Below are the code and all the weights of a small trained network. Each question names an input and a target symbol and asks about switching units off, where a switched-off unit gives its printed mean instead of its output.

import numpy as np


def w(rows, s, z=0):
    codes = np.array(rows[::2]) - 128.0
    scale = np.full(codes.shape[1], s)
    scale[-1] = z or s
    return codes * scale


def f(y):
    return y / 2 * (1 + np.tanh(0.7978845608 * (y + 0.044715 * y**3)))


def softmax(a):
    e = np.exp(a - a.max(-1, keepdims=True))
    return e / e.sum(-1, keepdims=True)


def log_softmax(a):
    a = a - a.max(-1, keepdims=True)
    return a - np.log(np.exp(a).sum(-1, keepdims=True))


def net(x, mask):
    ids = ['αγδεηθλμψ'.index(c) for c in x.split()]
    T = len(ids)
    res = E[ids] + P[:T]
    u = 0
    for l in range(2):
        q, k, v = (res @ M[l].T for M in (Q, K, V))
        z = softmax(np.where(np.tri(T) > 0, q @ k.T / 4**0.5, -1e9)) @ v
        res = res + np.where(mask[u], z, O[l][:, -1]) @ O[l][:, :-1]
        u += 1
        y = f(res @ A[l][:, :-1].T + A[l][:, -1])
        res = res + np.where(mask[u : u + 8], y, B[l][:, -1]) @ B[l][:, :-1]
        u += 8
    return log_softmax(res[-1] @ U[:, :-1].T + U[:, -1])


Q, K, V, O, A, B = {}, {}, {}, {}, {}, {}
E = w([
[90,129,95,8,152,105],'α',
[36,152,178,132,142,78],'γ',
[127,169,74,52,76,156],'δ',
[114,155,133,101,50,135],'ε',
[75,78,141,23,157,64],'η',
[72,186,145,217,83,187],'θ',
[133,27,134,113,100,224],'λ',
[85,76,128,163,165,211],'μ',
[122,30,35,123,183,128],'ψ',
],0.013)
P = w([
[176,126,124,102,48,199],'0',
[6,149,96,123,64,125],'1',
[2,148,78,119,104,141],'2',
[69,163,86,116,125,155],'3',
[92,162,86,140,119,133],'4',
[92,161,86,184,145,112],'5',
[108,168,63,186,138,72],'6',
[141,145,45,104,138,48],'7',
],0.0074)
Q[0] = w([
[202,168,246,118,144,197],'L0H1',
[59,59,148,128,67,159],'L0H1',
[140,40,125,179,140,110],'L0H1',
[33,130,101,102,79,145],'L0H1',
],0.012)
K[0] = w([
[2,157,78,44,111,164],'L0H1',
[199,72,54,198,159,48],'L0H1',
[163,94,192,71,101,111],'L0H1',
[201,81,74,213,195,149],'L0H1',
],0.0091)
V[0] = w([
[185,198,92,195,243,172],'L0H1',
[239,178,182,47,115,129],'L0H1',
[121,179,195,211,47,173],'L0H1',
[187,122,2,44,66,245],'L0H1',
],0.0077)
O[0] = w([
[82,108,42,110,11,206,87],'L0H1',
[181,132,167,140,88,75,35],'L0H1',
[182,137,177,145,133,237,54],'L0H1',
[160,182,81,201,110,95,254],'L0H1',
],0.012,0.0085)
A[0] = w([
[142,128,177,123,152,93,134],'L0N1',
[168,160,76,69,119,136,252],'L0N2',
[221,116,146,158,155,147,74],'L0N3',
[185,208,126,90,128,125,23],'L0N4',
[194,82,179,123,103,133,60],'L0N5',
[85,222,127,87,134,95,117],'L0N6',
[2,98,142,151,133,134,56],'L0N7',
[235,101,113,144,165,125,168],'L0N8',
],0.0097,0.0035)
B[0] = w([
[247,136,105,79,144,18,136],'L0N1',
[95,178,167,254,133,140,198],'L0N2',
[133,7,151,161,192,126,133],'L0N3',
[149,176,227,165,54,81,132],'L0N4',
[213,146,188,12,160,49,127],'L0N5',
[167,92,103,183,89,156,255],'L0N6',
[196,158,58,107,94,181,244],'L0N7',
[87,110,69,218,107,92,149],'L0N8',
],0.006,0.0076)
Q[1] = w([
[100,194,255,157,110,117],'L1H1',
[34,155,99,238,231,71],'L1H1',
[164,69,187,79,97,155],'L1H1',
[131,141,219,78,93,44],'L1H1',
],0.0061)
K[1] = w([
[63,106,134,146,113,80],'L1H1',
[188,85,201,199,140,86],'L1H1',
[1,147,63,117,114,176],'L1H1',
[81,251,179,63,88,125],'L1H1',
],0.0068)
V[1] = w([
[79,212,128,203,51,175],'L1H1',
[85,171,170,149,79,2],'L1H1',
[106,189,89,63,98,106],'L1H1',
[184,181,161,127,125,143],'L1H1',
],0.0093)
O[1] = w([
[169,111,132,55,33,157,134],'L1H1',
[213,73,109,153,188,234,254],'L1H1',
[126,210,113,2,192,152,100],'L1H1',
[133,94,200,165,141,136,149],'L1H1',
],0.0087,0.017)
A[1] = w([
[97,140,228,95,152,168,125],'L1N1',
[188,87,195,133,132,160,117],'L1N2',
[155,154,115,160,195,125,46],'L1N3',
[76,117,98,158,180,79,130],'L1N4',
[100,213,120,129,46,32,130],'L1N5',
[62,167,105,186,125,229,134],'L1N6',
[148,177,254,118,159,145,3],'L1N7',
[236,177,50,77,173,155,220],'L1N8',
],0.0083,0.0038)
B[1] = w([
[130,253,109,161,185,112,130],'L1N1',
[93,145,147,96,101,175,188],'L1N2',
[67,133,57,31,170,68,199],'L1N3',
[77,199,127,132,28,219,188],'L1N4',
[129,57,121,93,210,141,161],'L1N5',
[95,83,140,101,112,57,219],'L1N6',
[157,186,26,18,181,255,136],'L1N7',
[121,173,191,86,125,35,252],'L1N8',
],0.0077,0.019)
U = w([
[73,219,185,146,79,184,247],'α',
[139,173,145,146,158,134,10],'γ',
[189,135,185,132,145,82,166],'δ',
[167,182,170,205,92,96,95],'ε',
[181,120,143,182,145,137,233],'η',
[162,104,2,118,74,144,107],'θ',
[93,114,210,112,86,110,135],'λ',
[199,161,138,128,100,165,164],'μ',
[217,196,66,128,67,93,6],'ψ',
],0.0051,0.0021)

Each question gives the input, a string of symbols that net reads in full, and the target symbol t.
The units are the heads (4 rows each of Q, K, V and O) and the neurons (one row each of A and B). Each row of codes is followed by its name. A weight is (code - 128) times the scale printed after its matrix; where a second scale follows, it is the last column's (O, A, B and U).
mask holds one flag per unit, layer by layer, with each layer's heads first. A switched-off unit (its flag False) gives its mean, the last column of its rows in O or B, instead of its output. The means were averaged over made-up inputs and are rounded, as every weight is.
A unit's drop is (log p(t) with every unit on - log p(t) with that unit switched off) / (log p(t) with every unit on - log p(t) with every unit switched off).
The circuit of an input: a set's keep is (log p(t) with only the set's units on - log p(t) with every unit switched off) / (log p(t) with every unit on - log p(t) with every unit switched off). Starting from the 12 units with the biggest drops (on a tie, the unit counted first), units are removed one at a time, each time the one whose removal leaves the highest keep (on an exact tie, the one counted first), for as long as the keep stays at least 0.8.
units of the circuit, in order: the units of the circuit, biggest drop first
top k neurons: the k neurons with the biggest drops, biggest first
top k neurons in layer l: the k neurons of layer l with the biggest drops, biggest first
input γ δ μ ψ η, target α: units of the circuit, in order => L1H1; L0H1; L1N4
input μ μ λ ψ μ, target θ: top 3 neurons => L1N8; L1N5; L0N7
input ψ ε ψ ε α, target ψ: top 2 neurons => L0N6; L1N8
input γ ε ψ δ η γ δ, target α: units of the circuit, in order => L1H1; L0H1; L0N2
input μ δ θ ψ ε, target θ: units of the circuit, in order => L0H1; L1N8; L1H1; L1N5
input θ ψ η ε ψ γ α, target λ: units of the circuit, in order => L0H1; L1H1
input ε ψ η γ ε ε α, target η: top 2 neurons in layer 0 => L0N3; L0N4
input γ ψ α λ, target α: units of the circuit, in order => L1H1; L0H1; L1N4; L0N1
input ψ θ γ λ λ η, target ψ: units of the circuit, in order => L1H1; L0H1
input δ γ α ψ ε μ η μ, target μ: units of the circuit, in order => L0H1; L1H1; L0N4; L1N3
input λ δ γ γ, target ε: units of the circuit, in order => L0H1; L0N3; L1H1
input η μ γ, target γ: units of the circuit, in order => L0H1; L1H1; L0N1
input η ψ γ δ ψ δ θ α, target γ: top 4 neurons => L0N2; L0N1; L1N3; L1N8
input θ ψ λ, target λ: units of the circuit, in order => L1H1; L0H1
input ε ε ψ ψ γ θ θ, target η: top 2 neurons in layer 1 => L1N4; L1N8
input γ η ψ η ε ε, target α: top 2 neurons in layer 0 => L0N1; L0N2
input δ γ μ α, target μ: top 2 neurons in layer 0 => L0N4; L0N8
input γ μ α η, target α: units of the circuit, in order => L1H1; L0H1; L1N6
input θ ψ γ λ λ, target λ: top 2 neurons => L0N3; L1N5
input ε γ ψ, target η: top 2 neurons => L0N4; L0N3
input ε θ μ η η α ψ ψ, target η: top neuron in layer 0 => L0N4
